[ 99 120 113 121 104 122 132]	120
[126 125 150 111]	125
[145 150 137 105]	150
[153 131 109 132 128]	131
[107  99 129 105]	99
[156 138 107 112 146]	138
---
108  126  117  133  155  123
154  133  143  128   99  136
129  122  128  145  143  126
-> 117

105  125  110  105 -> 110

128  117  122  128  137  103   99 -> 122

149  118  121  150  127  129 -> 121

126  121  126  145  150  124 -> 126

102  119  135  119  151 -> 135

139  118  151  118 -> 151

145  110  127  121  132  120
106  140  135  133  130  125
-> 127
---
[[141 100 134 145 120 131]
 [138 113 115 119 140 135]] out 135

[[150 117 149 140 116 151]
 [113 133 119 126 126 122]] out 122

[[124 111 112 116]
 [121 102 103 109]] out 109

[[105 153 127 109 110 129 115]
 [136 152 140 129 127 136 136]] out 136

[[139 121 135 125 126 111]
 [129 156 135 113 129 127]] out 127

[[139 110 137 118 127 101]
 [133 118 132 143 149 115]] out 115
---
[134 151 143 102 105 157 140] → 134, 140

[[127 131 125 129 138 146 157]
 [141 123 121 123 128 116 129]] → 127, 129

[146 122 143 158 139] → 146, 139

[154 114 113 126 135 151 147] → 154, 147

[148 153 118 137] → 148, 137

[122 127 121 136 150 145 113] → 122, 113

[[143 129 145 157 119 149]
 [115 155 129 104 129 126]] → 143, 126

[131 131 110 117 108 107 124] → 131, 124
---
array([[142, 156, 114, 124, 108],
       [137, 151, 119, 135, 120]]) yields 114

array([[126, 157, 128, 132, 126, 118, 109],
       [126, 138, 127, 126, 132, 139, 136]]) yields 126

array([[128, 128, 128, 128],
       [150, 120, 156, 136]]) yields 128

array([[105, 116, 102, 119, 132],
       [113, 127, 115, 114, 123]]) yields 102

array([[146, 110, 104, 133, 126, 156, 145],
       [147, 131, 116, 134, 112, 156, 141]]) yields 126

array([[130, 128, 126, 128, 126, 128, 156],
       [135, 127, 122, 126, 131, 128, 101]]) yields 126
---
124  103  130  114 Out: 130, 124

111  121  152  105  147  156 Out: 156, 152

140  125  133  149  136 Out: 149, 140

152  103  137  128  151 Out: 152, 151

107  145  130  130
108  144  131  131
112  139  128  133
Out: 145, 144

150  131  101  131
132  105  122  147
Out: 150, 147

104  154  124  126 Out: 154, 126

111  120  137  123  138  156  114 Out: 156, 138

 98  126  136  139
120  133  116  140
Out: 140, 139

118  105  138  109  119  117  123 Out: 138, 123
---
[[ 98 101 133 118 115]
 [105  99 133 115 108]] out 99

[153 135 118 130] out 153

[[124 127 128 128  99]
 [144 132 125 128 130]] out 132

[[128 125 127 127 128 151]
 [127 123 126 130 127 109]
 [128 126 128 127 128 148]] out 128

[126 105 132 120 128] out 105

[[125 136 149 125]
 [132 132 101 129]
 [115 118 123 126]] out 115

[[130 151 135 125]
 [117 141 127 122]] out 117
---
[138 134 101 120 131 141] value 141, 138

[[139 147 138 147 127]
 [140 146 144 152 123]] value 127, 140

[128 125 127 127 128 154 129] value 129, 128

[150 139 138 144] value 144, 150

[133 118 137 108 150] value 150, 133

[[127 141 127 130 152]
 [127 144 109 134 108]
 [148 117 128 128 144]] value 152, 148
---
[[100 154 129 141 144 115 121 137 127 126 114]
 [124 131 141 142 111 130 143 112 112 139 145]
 [114 139 123 114 117 147 142 108 139 129 151]
 [115 128 134 127 133 157 131 115 139 110 126]
 [133 148 125 119 121 121 118 146 150 132 132]
 [130 145 116 116 117 120 121 125 149 127 130]
 [117 105 123 128 118 119 129 141 140 138 135]
 [120 123 138 145 122 112 130 140 113 158 138]
 [147 138 128 130 136 126 119 132 117 124 115]] yields 129

[[132 142 133 132 130 141 131 144 141 146 135 130 143 130]
 [131 132 129 130 131 132 129 132 131 135 130 129 135 129]
 [130 133 130 130 130 133 130 134 133 137 131 130 136 129]
 [132 129 129 131 131 131 129 130 129 135 129 128 135 129]
 [133 132 130 131 132 133 130 133 132 139 131 130 139 129]
 [135 135 131 135 133 136 130 139 135 145 130 130 148 130]
 [132 133 130 133 131 139 129 131 134 149 138 131 142 130]
 [134 132 130 133 133 133 129 134 132 139 129 129 142 130]
 [136 134 131 138 134 141 129 134 135 157 138 132 154 131]
 [134 140 132 133 131 141 131 142 140 147 135 130 143 130]
 [138 134 129 133 133 138 129 133 133 140 132 128 134 129]
 [133 134 130 130 130 133 129 134 133 134 129 128 133 129]] yields 133

[[110 120 122 117 130 121 118 144 140 126 135 144 119 122]
 [139 120 119 108 114 126 123 124 128 133 121 124 130 133]
 [108 119 117 131 144 109 101 107 115 118 140 143 130 128]
 [147 129 119 129 143 107 107 107 110 127 119 135 132 132]
 [121 121 129 113 102 139 142 134 145 129 135 135 125 127]
 [123 123 116 109 106 125 124 121 127 133 130 125 135 135]
 [143 123 122 144 142 112 105 108 129 132 105 122 122 138]] yields 122

[[135 128 130 128 126 132 125 132 121 125]
 [135 128 130 128 133 132 126 131 125 137]
 [135 128 130 128 126 132 132 132 125 125]
 [114 128 130 122 126 115 125 132 125 113]
 [141 128 130 131 151 132 125 129 122 150]
 [131 128 130 128 126 132 125 132 133 125]
 [135 128 130 128 120 132 123 134 125 122]
 [135 128 130 128 126 132 125 132 125 125]
 [133 128 130 128 126 129 125 132 125 125]
 [135 128 131 128 122 132 125 132 125 125]
 [135 128 130 129 126 132 125 121 125 125]] yields 130

[[135 111 137 100 122 124 131]
 [132 110 137 100 126 118 127]
 [139 114 138 103 117 131 136]
 [137 145 114 129 136 144 118]
 [141 117 138 105 113 133 137]
 [147 132 133 120 102 139 133]
 [114 124 131 154 130 115 137]
 [141 146 115 130 126 142 116]
 [129 140 114 131 148 146 127]] yields 137
---
[132 121 126 105 133] ans = 133, 105

[[157 133 126 134 124 143 105]
 [143 117 121 115 123 131 129]] ans = 157, 105

[106 103 154 111] ans = 154, 103

[[104 124 136 132 131]
 [146 117 124 134 140]
 [115 121 140 114 138]] ans = 146, 104

[[121 135 133 112 143 124 126]
 [136 130 128 101 128 123 129]] ans = 143, 101

[135 114 144 100 110 122] ans = 144, 100

[123 104 134 126 128] ans = 134, 104
---
((149, 144, 140, 138), (143, 145, 118, 153), (120, 119, 137, 116)) -> 143
((151, 156, 151, 145, 132, 121, 129), (129, 156, 139, 147, 154, 153, 139), (148, 156, 133, 114, 112, 126, 139)) -> 129
((144, 136, 137, 125, 114), (144, 129, 140, 130, 116), (149, 141, 132, 115, 109)) -> 144
((143, 140, 111, 138, 145, 128), (123, 127, 122, 152, 132, 138), (117, 129, 105, 139, 139, 138)) -> 123
((141, 106, 116, 125, 123, 127), (148, 131, 111, 127, 128, 133), (132, 146, 122, 126, 125, 128)) -> 148
((130, 131, 114, 126), (128, 133, 100, 119), (122, 117, 102, 121)) -> 128
((128, 131, 155, 128, 128, 128, 132), (128, 131, 155, 128, 128, 128, 132), (128, 132, 156, 128, 128, 128, 133)) -> 128
((127, 128, 117, 125, 126, 99, 108), (117, 120, 141, 140, 114, 124, 134), (119, 128, 154, 137, 139, 101, 132)) -> 117
---
[130 146 141 142 101]: 146
[128 116 100 113 118 110 115]: 116
[157 141 118 126 117 115 123]: 141
[157 130 137 120 126 107]: 130
[150 135 121 133 145]: 135
[118 153 123 140 145]: 153
[144 101 142 113 116 102 120]: 101
[122 116 106 146 129]: 116
---
(112, 101, 129, 120) yields 112
(131, 107, 108, 105, 119, 112, 128) yields 119
(150, 98, 151, 140, 110, 143) yields 143
(140, 140, 131, 157, 146, 151) yields 146
(150, 104, 104, 129, 127, 128) yields 128
(143, 134, 131, 106, 139) yields 134
(129, 131, 133, 151, 129) yields 131
---
[144 154 142 118] out 154, 118

[158 107 128 105] out 158, 105

[102 135 123 125 130 122 125] out 135, 102

[103 112 122 123 155 146 129] out 155, 103

[153 129 146 120] out 153, 120

[[142 126 137 138 106 117 135]
 [118 113 155 130 145 140 131]
 [129 131 131 125 121 126 121]] out 155, 106

[117 119 130 132 144 153 134] out 153, 117
---
[[139 105 112 129 117 141]
 [150 128 139 122 122 123]
 [121 111 129 136 113 127]] ⇒ 121

[[122 133 146 151 129 129]
 [104 116 134 145 129 123]
 [122 112 150 127 129 123]] ⇒ 122

[[134 133 128 117 121]
 [133 143 107 130 121]
 [123 147 138 107 125]] ⇒ 123

[[136 123 127 123]
 [103 132 134 123]
 [148 125 123 123]] ⇒ 148

[[125 121 123 139 156 121]
 [112 130 108 120 132 128]
 [139 115 137 120 125 108]] ⇒ 139

[[112 143 138 114 145 143 117]
 [141 103 126 146 103 134 151]
 [151 140 110 152 137 109 154]] ⇒ 151

[[109 101 102 139 109 114 134]
 [113 105 105 137 111 117 133]
 [109 100 101 139 109 113 134]] ⇒ 109
---
[156 157 155 151] -> 151
[128 115 140 118 117 156] -> 156
[112 151 141 132] -> 132
[126 151 127 123 125 148] -> 148
[138 100 113 136 134 125] -> 125
[151 118 129 112 129 128 145] -> 145
[115 138 154 149 127 113] -> 113
